Below are the code and all the weights of a small trained network. Each question names an input and a class and asks about switching units off, where a switched-off unit gives its printed mean instead of its output.

import numpy as np


def w(rows, s, z=0):
    codes = np.array(rows[::2]) - 128.0
    scale = np.full(codes.shape[1], s)
    scale[-1] = z or s
    return codes * scale


def norm(h):
    return h / np.sqrt((h * h).mean(-1, keepdims=True) + 1e-5)


def f(y):
    return y / 2 * (1 + np.tanh(0.7978845608 * (y + 0.044715 * y**3)))


def log_softmax(a):
    a = a - a.max(-1, keepdims=True)
    return a - np.log(np.exp(a).sum(-1, keepdims=True))


def net(x, mask):
    res = np.array(x, float).reshape(1, 6) / 4 @ E
    u = 0
    for l in range(2):
        y = f(norm(res) @ A[l][:, :-1].T + A[l][:, -1])
        res = res + np.where(mask[u : u + 16], y, B[l][:, -1]) @ B[l][:, :-1]
        u += 16
    return log_softmax(norm(res)[-1] @ U[:, :-1].T + U[:, -1])


A, B = {}, {}
E = w([
[41,94,191],'x0',
[89,221,105],'x1',
[136,201,129],'x2',
[111,201,140],'x3',
[12,243,124],'x4',
[179,159,254],'x5',
],0.0049)
A[0] = w([
[18,146,105,107],'0.n1',
[18,182,121,82],'0.n2',
[103,61,233,162],'0.n3',
[119,96,210,139],'0.n4',
[53,176,89,112],'0.n5',
[113,130,38,106],'0.n6',
[185,215,51,1],'0.n7',
[152,188,73,29],'0.n8',
[245,135,114,109],'0.n9',
[163,172,27,86],'0.n10',
[114,47,64,114],'0.n11',
[139,109,211,108],'0.n12',
[212,172,112,224],'0.n13',
[161,188,74,22],'0.n14',
[210,115,101,71],'0.n15',
[75,139,113,111],'0.n16',
],0.012,0.0054)
B[0] = w([
[191,187,133,195],'0.n1',
[137,153,86,209],'0.n2',
[143,114,194,216],'0.n3',
[128,108,177,178],'0.n4',
[166,176,149,198],'0.n5',
[85,118,125,178],'0.n6',
[134,149,229,173],'0.n7',
[156,142,164,145],'0.n8',
[81,150,106,217],'0.n9',
[77,110,193,193],'0.n10',
[137,126,67,189],'0.n11',
[117,99,165,170],'0.n12',
[3,131,136,254],'0.n13',
[139,142,154,143],'0.n14',
[121,158,118,170],'0.n15',
[149,171,146,145],'0.n16',
],0.011,0.0059)
A[1] = w([
[91,100,199,4],'1.n1',
[84,153,131,128],'1.n2',
[79,116,169,37],'1.n3',
[146,84,116,74],'1.n4',
[129,158,89,57],'1.n5',
[132,67,125,112],'1.n6',
[102,136,104,123],'1.n7',
[205,189,126,51],'1.n8',
[254,140,179,41],'1.n9',
[166,134,126,131],'1.n10',
[139,47,119,213],'1.n11',
[95,164,74,112],'1.n12',
[183,157,62,102],'1.n13',
[155,69,123,217],'1.n14',
[142,125,175,138],'1.n15',
[134,91,173,105],'1.n16',
],0.012,0.0023)
B[1] = w([
[28,138,145,253],'1.n1',
[114,105,107,237],'1.n2',
[11,104,128,223],'1.n3',
[200,174,166,115],'1.n4',
[83,160,145,138],'1.n5',
[228,235,154,155],'1.n6',
[95,89,62,161],'1.n7',
[46,106,65,200],'1.n8',
[41,153,225,183],'1.n9',
[81,165,149,116],'1.n10',
[242,238,139,210],'1.n11',
[96,142,110,220],'1.n12',
[3,190,185,169],'1.n13',
[190,225,148,170],'1.n14',
[53,127,155,191],'1.n15',
[147,164,187,181],'1.n16',
],0.0048,0.0028)
U = w([
[95,200,104,188],'0',
[149,125,136,10],'1',
[102,110,254,133],'2',
[239,70,116,110],'3',
[155,80,35,90],'4',
[61,92,126,112],'5',
],0.02,0.014)

Each question gives the input, the list of numbers given to net, and the class t.
The units are the neurons (one row each of A and B). Each row of codes is followed by its name. A weight is (code - 128) times the scale printed after its matrix; where a second scale follows, it is the last column's (A, B and U).
mask holds one flag per neuron, layer by layer. A switched-off neuron (its flag False) gives its mean, the last column of its row in B, instead of its output. The means were averaged over made-up inputs and are rounded, as every weight is.
A unit's drop is (log p(t) with every unit on - log p(t) with that unit switched off) / (log p(t) with every unit on - log p(t) with every unit switched off).
The circuit of an input: a set's keep is (log p(t) with only the set's units on - log p(t) with every unit switched off) / (log p(t) with every unit on - log p(t) with every unit switched off). Starting from the 12 units with the biggest drops (on a tie, the unit counted first), units are removed one at a time, each time the one whose removal leaves the highest keep (on an exact tie, the one counted first), for as long as the keep stays at least 0.8.
circuit, biggest first: the units of the circuit, biggest drop first
most important unit: the unit with the biggest drop
k most important neurons: the k neurons with the biggest drops, biggest first
top k neurons in layer l: the k neurons of layer l with the biggest drops, biggest first
drop of u: that unit's drop, to one decimal
input [6,4,-8,-2,-5,-2], class 3: most important unit -> 0.n13
input [3,-4,-8,1,-7,-8], class 3: circuit, biggest first -> [0.n13, 1.n11]
input [-4,3,7,1,-8,-4], class 2: 3 most important neurons -> [0.n10, 0.n7, 0.n2]
input [-2,7,3,8,-4,-5], class 2: circuit, biggest first -> [0.n7, 0.n10]
input [-2,-1,-3,6,-1,-5], class 5: top 2 neurons in layer 0 -> [0.n10, 0.n11]
input [-4,1,-8,7,-1,-3], class 5: top 2 neurons in layer 0 -> [0.n11, 0.n3]
input [-4,2,-6,-2,2,-6], class 4: 2 most important neurons -> [0.n6, 0.n11]
input [7,-3,-7,-8,6,-8], class 0: 3 most important neurons -> [0.n1, 1.n13, 0.n13]
input [-7,0,0,2,4,-7], class 2: circuit, biggest first -> [0.n10, 0.n7]
input [0,-3,-7,-8,2,-4], class 3: circuit, biggest first -> [0.n13, 1.n11]
input [1,4,-4,5,-6,1], class 5: 2 most important neurons -> [0.n9, 0.n7]
input [8,-5,-2,-7,0,-4], class 3: 2 most important neurons -> [0.n13, 0.n11]
input [6,-5,1,3,-1,-7], class 0: top 2 neurons in layer 0 -> [0.n13, 0.n1]
input [-6,-6,4,8,3,-2], class 2: circuit, biggest first -> [0.n7]
input [4,5,-8,-8,-3,-7], class 4: drop of 0.n11 -> 0.4
input [-7,8,2,6,-7,-8], class 2: drop of 0.n10 -> 0.3
input [-4,0,2,-3,-7,4], class 0: drop of 0.n9 -> 0.3
input [-3,8,5,6,-6,-6], class 2: drop of 0.n7 -> 0.2
